Here is a tiny trained network, its code and every weight. The questions are about switching its units off for an input and a class, where a switched-off unit gives its printed mean instead of its output.

import numpy as np


def w(rows, s, z=0):
    codes = np.array(rows[::2]) - 128.0
    scale = np.full(codes.shape[1], s)
    scale[-1] = z or s
    return codes * scale


def norm(h):
    return h / np.sqrt((h * h).mean(-1, keepdims=True) + 1e-5)


def f(y):
    return np.maximum(y, 0)


def log_softmax(a):
    a = a - a.max(-1, keepdims=True)
    return a - np.log(np.exp(a).sum(-1, keepdims=True))


def net(x, mask):
    res = np.array(x, float).reshape(1, 4) / 4 @ E
    u = 0
    for l in range(3):
        y = f(norm(res) @ A[l][:, :-1].T + A[l][:, -1])
        res = res + np.where(mask[u : u + 11], y, B[l][:, -1]) @ B[l][:, :-1]
        u += 11
    return log_softmax(norm(res)[-1] @ U[:, :-1].T + U[:, -1])


A, B = {}, {}
E = w([
[160,47,219,136,135],'x0',
[165,67,2,108,189],'x1',
[91,122,59,48,158],'x2',
[157,69,83,80,9],'x3',
],0.0068)
A[0] = w([
[104,143,191,63,190,229],'0.n0',
[126,166,126,185,83,127],'0.n1',
[197,61,168,94,86,2],'0.n2',
[136,125,114,142,180,106],'0.n3',
[95,100,113,83,111,161],'0.n4',
[126,94,10,158,153,104],'0.n5',
[133,147,96,119,123,44],'0.n6',
[158,159,193,144,161,143],'0.n7',
[92,197,103,165,90,69],'0.n8',
[77,194,173,35,169,52],'0.n9',
[160,72,56,148,161,28],'0.n10',
],0.011,0.0038)
B[0] = w([
[136,98,18,196,43,241],'0.n0',
[111,214,62,176,192,196],'0.n1',
[60,165,233,51,153,192],'0.n2',
[158,33,85,161,113,174],'0.n3',
[112,90,132,76,109,191],'0.n4',
[178,135,122,47,192,255],'0.n5',
[168,147,171,106,152,145],'0.n6',
[180,66,95,187,96,211],'0.n7',
[40,183,80,88,149,197],'0.n8',
[43,142,9,182,120,205],'0.n9',
[193,145,1,102,245,203],'0.n10',
],0.0065,0.0056)
A[1] = w([
[141,94,113,197,63,90],'1.n0',
[78,189,132,47,59,78],'1.n1',
[91,119,185,254,174,135],'1.n2',
[188,183,180,167,124,2],'1.n3',
[62,120,129,157,195,103],'1.n4',
[110,165,184,103,141,115],'1.n5',
[193,6,170,141,143,33],'1.n6',
[130,196,101,49,201,166],'1.n7',
[94,140,149,83,159,60],'1.n8',
[233,156,86,89,67,38],'1.n9',
[54,177,169,147,132,112],'1.n10',
],0.0086,0.0036)
B[1] = w([
[168,141,195,134,91,181],'1.n0',
[207,132,152,81,128,192],'1.n1',
[208,49,118,118,64,202],'1.n2',
[173,114,105,142,110,143],'1.n3',
[138,127,106,126,27,158],'1.n4',
[131,139,102,100,79,144],'1.n5',
[32,253,209,77,155,177],'1.n6',
[155,116,195,190,92,253],'1.n7',
[121,104,179,148,154,135],'1.n8',
[175,166,136,196,168,158],'1.n9',
[82,76,16,165,104,173],'1.n10',
],0.0068,0.0057)
A[2] = w([
[132,101,112,193,92,196],'2.n0',
[132,123,175,77,98,75],'2.n1',
[149,165,144,56,117,154],'2.n2',
[87,176,98,114,106,212],'2.n3',
[37,191,149,189,151,11],'2.n4',
[179,97,144,171,107,117],'2.n5',
[147,220,196,194,138,176],'2.n6',
[96,211,86,92,82,234],'2.n7',
[105,147,174,9,146,105],'2.n8',
[205,147,114,126,177,1],'2.n9',
[46,147,151,142,111,93],'2.n10',
],0.011,0.0021)
B[2] = w([
[144,181,204,129,3,222],'2.n0',
[86,164,223,150,139,170],'2.n1',
[107,210,202,110,215,190],'2.n2',
[60,22,161,137,193,211],'2.n3',
[41,112,12,154,25,164],'2.n4',
[205,201,144,45,105,187],'2.n5',
[123,206,27,146,111,187],'2.n6',
[76,33,175,113,250,254],'2.n7',
[66,131,207,159,178,198],'2.n8',
[230,71,67,34,143,196],'2.n9',
[160,65,90,145,131,159],'2.n10',
],0.0063,0.0062)
U = w([
[221,165,177,155,17,142],'0',
[209,112,71,40,208,250],'1',
[32,135,33,189,100,4],'2',
[84,132,250,68,177,142],'3',
],0.014,0.0017)

Each question gives the input, the list of numbers given to net, and the class t.
The units are the neurons (one row each of A and B). Each row of codes is followed by its name. A weight is (code - 128) times the scale printed after its matrix; where a second scale follows, it is the last column's (A, B and U).
mask holds one flag per neuron, layer by layer. A switched-off neuron (its flag False) gives its mean, the last column of its row in B, instead of its output. The means were averaged over made-up inputs and are rounded, as every weight is.
A unit's drop is (log p(t) with every unit on - log p(t) with that unit switched off) / (log p(t) with every unit on - log p(t) with every unit switched off).
The circuit of an input: a set's keep is (log p(t) with only the set's units on - log p(t) with every unit switched off) / (log p(t) with every unit on - log p(t) with every unit switched off). Starting from the 12 units with the biggest drops (on a tie, the unit counted first), units are removed one at a time, each time the one whose removal leaves the highest keep (on an exact tie, the one counted first), for as long as the keep stays at least 0.8.
circuit, biggest first: the units of the circuit, biggest drop first
most important unit: the unit with the biggest drop
k most important neurons: the k neurons with the biggest drops, biggest first
top k neurons in layer l: the k neurons of layer l with the biggest drops, biggest first
drop of u: that unit's drop, to one decimal
input [-7,1,3,-2], class 3: circuit, biggest first : [2.n7; 0.n10; 2.n3]
input [4,-6,-2,8], class 3: top 2 neurons in layer 0 : [0.n2; 0.n0]
input [-6,1,-8,-7], class 0: most important unit : 1.n2
input [-4,-3,-6,3], class 2: 2 most important neurons : [0.n8; 0.n1]
input [-2,-5,-6,-6], class 0: 2 most important neurons : [1.n2; 0.n7]
input [1,2,7,-4], class 2: top 2 neurons in layer 0 : [0.n9; 0.n0]
input [-6,-5,-8,-5], class 2: top 3 neurons in layer 0 : [0.n8; 0.n1; 0.n3]
input [-5,3,-8,6], class 1: 2 most important neurons : [2.n9; 1.n2]
input [-7,-8,-1,5], class 2: 4 most important neurons : [0.n1; 0.n5; 2.n4; 1.n10]
input [8,5,2,0], class 3: 2 most important neurons : [0.n2; 1.n6]
input [-4,-6,7,6], class 3: drop of 1.n1 : 0.1
input [0,-8,2,-6], class 2: drop of 0.n9 : 0.6
input [5,-7,7,-5], class 0: drop of 0.n7 : 0.2
input [-6,0,0,2], class 3: most important unit : 0.n8
